Below is a small trained network, with its code and all its weights. Each question gives an input and a target symbol and asks what happens when units are switched off, that is, made to give their printed mean instead of their output.

import numpy as np


def w(rows, s, z=0):
    codes = np.array(rows[::2]) - 128.0
    scale = np.full(codes.shape[1], s)
    scale[-1] = z or s
    return codes * scale


def f(y):
    return np.maximum(y, 0)


def softmax(a):
    e = np.exp(a - a.max(-1, keepdims=True))
    return e / e.sum(-1, keepdims=True)


def log_softmax(a):
    a = a - a.max(-1, keepdims=True)
    return a - np.log(np.exp(a).sum(-1, keepdims=True))


def net(x, mask):
    ids = ['ΓΘαλμπψ'.index(c) for c in x.split()]
    T = len(ids)
    res = E[ids] + P[:T]
    u = 0
    for l in range(3):
        q, k, v = (res @ M[l].T for M in (Q, K, V))
        z = softmax(np.where(np.tri(T) > 0, q @ k.T / 3**0.5, -1e9)) @ v
        res = res + np.where(mask[u], z, O[l][:, -1]) @ O[l][:, :-1]
        u += 1
        y = f(res @ A[l][:, :-1].T + A[l][:, -1])
        res = res + np.where(mask[u : u + 8], y, B[l][:, -1]) @ B[l][:, :-1]
        u += 8
    return log_softmax(res[-1] @ U[:, :-1].T + U[:, -1])


Q, K, V, O, A, B = {}, {}, {}, {}, {}, {}
E = w([
[80,64,252],'Γ',
[48,160,172],'Θ',
[5,88,210],'α',
[126,116,39],'λ',
[21,167,149],'μ',
[32,91,80],'π',
[53,188,156],'ψ',
],0.013)
P = w([
[1,119,30],'0',
[189,54,182],'1',
[189,78,170],'2',
[175,95,159],'3',
[161,103,147],'4',
[149,111,139],'5',
[134,117,127],'6',
[131,120,119],'7',
[124,126,114],'8',
[126,124,109],'9',
[119,127,103],'10',
[108,130,99],'11',
[116,130,99],'12',
],0.009)
Q[0] = w([
[165,101,60],'L0H0',
[1,55,41],'L0H0',
[184,222,171],'L0H0',
],0.0083)
K[0] = w([
[252,157,122],'L0H0',
[192,128,77],'L0H0',
[172,52,254],'L0H0',
],0.0079)
V[0] = w([
[92,38,103],'L0H0',
[172,177,11],'L0H0',
[169,109,135],'L0H0',
],0.012)
O[0] = w([
[104,107,106,255],'L0H0',
[181,156,123,45],'L0H0',
[248,115,100,71],'L0H0',
],0.011,0.0067)
A[0] = w([
[165,249,154,254],'L0N0',
[127,226,127,72],'L0N1',
[104,106,93,74],'L0N2',
[165,92,217,170],'L0N3',
[104,135,70,201],'L0N4',
[160,85,164,195],'L0N5',
[101,242,43,123],'L0N6',
[125,102,97,136],'L0N7',
],0.011,0.004)
B[0] = w([
[47,68,155,132],'L0N0',
[124,196,168,132],'L0N1',
[164,106,70,195],'L0N2',
[115,220,36,234],'L0N3',
[103,111,154,254],'L0N4',
[37,138,144,193],'L0N5',
[253,163,139,212],'L0N6',
[172,106,140,171],'L0N7',
],0.0061,0.0048)
Q[1] = w([
[187,44,254],'L1H0',
[50,134,9],'L1H0',
[54,185,146],'L1H0',
],0.0089)
K[1] = w([
[67,223,252],'L1H0',
[13,2,128],'L1H0',
[27,102,105],'L1H0',
],0.0069)
V[1] = w([
[91,189,163],'L1H0',
[154,119,202],'L1H0',
[52,2,147],'L1H0',
],0.0053)
O[1] = w([
[70,99,161,144],'L1H0',
[113,171,168,108],'L1H0',
[177,89,254,248],'L1H0',
],0.0089,0.013)
A[1] = w([
[69,158,108,184],'L1N0',
[140,215,150,186],'L1N1',
[103,248,75,65],'L1N2',
[187,134,194,57],'L1N3',
[15,88,160,254],'L1N4',
[64,155,117,56],'L1N5',
[193,164,30,80],'L1N6',
[99,62,48,159],'L1N7',
],0.012,0.0063)
B[1] = w([
[127,174,187,145],'L1N0',
[122,80,193,130],'L1N1',
[3,121,197,130],'L1N2',
[108,63,124,144],'L1N3',
[199,184,88,251],'L1N4',
[46,85,89,136],'L1N5',
[153,181,22,137],'L1N6',
[115,38,55,138],'L1N7',
],0.0073,0.03)
Q[2] = w([
[189,254,97],'L2H0',
[99,132,184],'L2H0',
[228,239,209],'L2H0',
],0.012)
K[2] = w([
[68,96,57],'L2H0',
[78,105,134],'L2H0',
[1,196,66],'L2H0',
],0.0099)
V[2] = w([
[70,156,1],'L2H0',
[6,205,140],'L2H0',
[196,100,83],'L2H0',
],0.0056)
O[2] = w([
[72,141,177,254],'L2H0',
[10,57,90,117],'L2H0',
[138,105,171,172],'L2H0',
],0.011,0.0061)
A[2] = w([
[122,212,121,187],'L2N0',
[171,84,188,236],'L2N1',
[83,119,84,168],'L2N2',
[112,170,136,172],'L2N3',
[112,98,93,163],'L2N4',
[91,37,8,167],'L2N5',
[210,160,82,136],'L2N6',
[106,4,159,254],'L2N7',
],0.012,0.0055)
B[2] = w([
[218,116,52,175],'L2N0',
[105,51,52,253],'L2N1',
[91,118,69,166],'L2N2',
[158,238,123,174],'L2N3',
[207,176,253,150],'L2N4',
[216,42,211,185],'L2N5',
[40,169,245,213],'L2N6',
[115,200,8,193],'L2N7',
],0.0066,0.014)
U = w([
[111,15,228,144],'Γ',
[112,152,46,161],'Θ',
[154,82,3,254],'α',
[69,118,191,21],'λ',
[86,138,50,148],'μ',
[207,206,67,147],'π',
[14,2,157,34],'ψ',
],0.0098,0.0039)

Each question gives the input, a string of symbols that net reads in full, and the target symbol t.
The units are the heads (3 rows each of Q, K, V and O) and the neurons (one row each of A and B). Each row of codes is followed by its name. A weight is (code - 128) times the scale printed after its matrix; where a second scale follows, it is the last column's (O, A, B and U).
mask holds one flag per unit, layer by layer, with each layer's heads first. A switched-off unit (its flag False) gives its mean, the last column of its rows in O or B, instead of its output. The means were averaged over made-up inputs and are rounded, as every weight is.
A unit's drop is (log p(t) with every unit on - log p(t) with that unit switched off) / (log p(t) with every unit on - log p(t) with every unit switched off).
The circuit of an input: a set's keep is (log p(t) with only the set's units on - log p(t) with every unit switched off) / (log p(t) with every unit on - log p(t) with every unit switched off). Starting from the 12 units with the biggest drops (on a tie, the unit counted first), units are removed one at a time, each time the one whose removal leaves the highest keep (on an exact tie, the one counted first), for as long as the keep stays at least 0.8.
circuit, biggest first: the units of the circuit, biggest drop first
unit that matters most: the unit with the biggest drop
k most important neurons: the k neurons with the biggest drops, biggest first
k most important neurons of layer l: the k neurons of layer l with the biggest drops, biggest first
input ψ λ π μ, target ψ: circuit, biggest first	[L2H0 L0H0]
input α λ μ Θ λ λ Θ Γ Γ Γ λ Θ, target α: 3 most important neurons of layer 2	[L2N7 L2N6 L2N1]
input α α Γ λ Γ Θ α π μ π λ α, target α: circuit, biggest first	[L2N6 L2H0]
input λ Γ α Θ Θ, target λ: circuit, biggest first	[L2H0 L0H0 L1H0 L1N7]
input λ α μ, target λ: 4 most important neurons	[L1N6 L0N6 L1N7 L1N2]
input λ α Γ Γ Γ λ Γ α λ λ Θ α, target λ: circuit, biggest first	[L2H0 L0H0 L1H0 L1N7]
input λ ψ ψ π Γ Θ λ, target Γ: unit that matters most	L1N4
input α Γ π λ π Γ, target α: circuit, biggest first	[L0H0 L2N7 L2H0]
input Γ λ Γ λ λ Γ λ λ π Γ Θ ψ λ, target π: circuit, biggest first	[L0H0 L1H0 L2H0]
input Γ ψ Γ μ, target Γ: 2 most important neurons	[L1N4 L2N6]
input λ Θ Θ π π λ Γ Γ π λ ψ, target λ: 2 most important neurons	[L0N6 L1N6]
input λ μ π ψ Γ Γ ψ μ, target λ: circuit, biggest first	[L2H0 L0H0 L1H0 L1N6]
input λ Γ ψ, target λ: 3 most important neurons	[L1N6 L0N6 L1N7]
input Γ Γ Γ α Γ Θ, target Γ: 3 most important neurons	[L1N4 L2N6 L2N7]
input π ψ Θ Γ λ α π, target Γ: circuit, biggest first	[L2N5 L1N7 L1H0]
input Γ λ λ λ ψ Θ λ ψ, target Γ: unit that matters most	L0H0
input π Γ Γ π λ ψ Θ λ μ Θ Θ, target π: 4 most important neurons of layer 2	[L2N6 L2N0 L2N3 L2N5]
input Γ Θ ψ, target Γ: 2 most important neurons of layer 1	[L1N4 L1N5]
input α α λ λ Γ Γ μ μ, target α: 3 most important neurons of layer 2	[L2N7 L2N6 L2N1]
input ψ α α π π Γ π Γ λ α α λ α, target ψ: 4 most important neurons	[L2N5 L1N2 L0N1 L0N6]
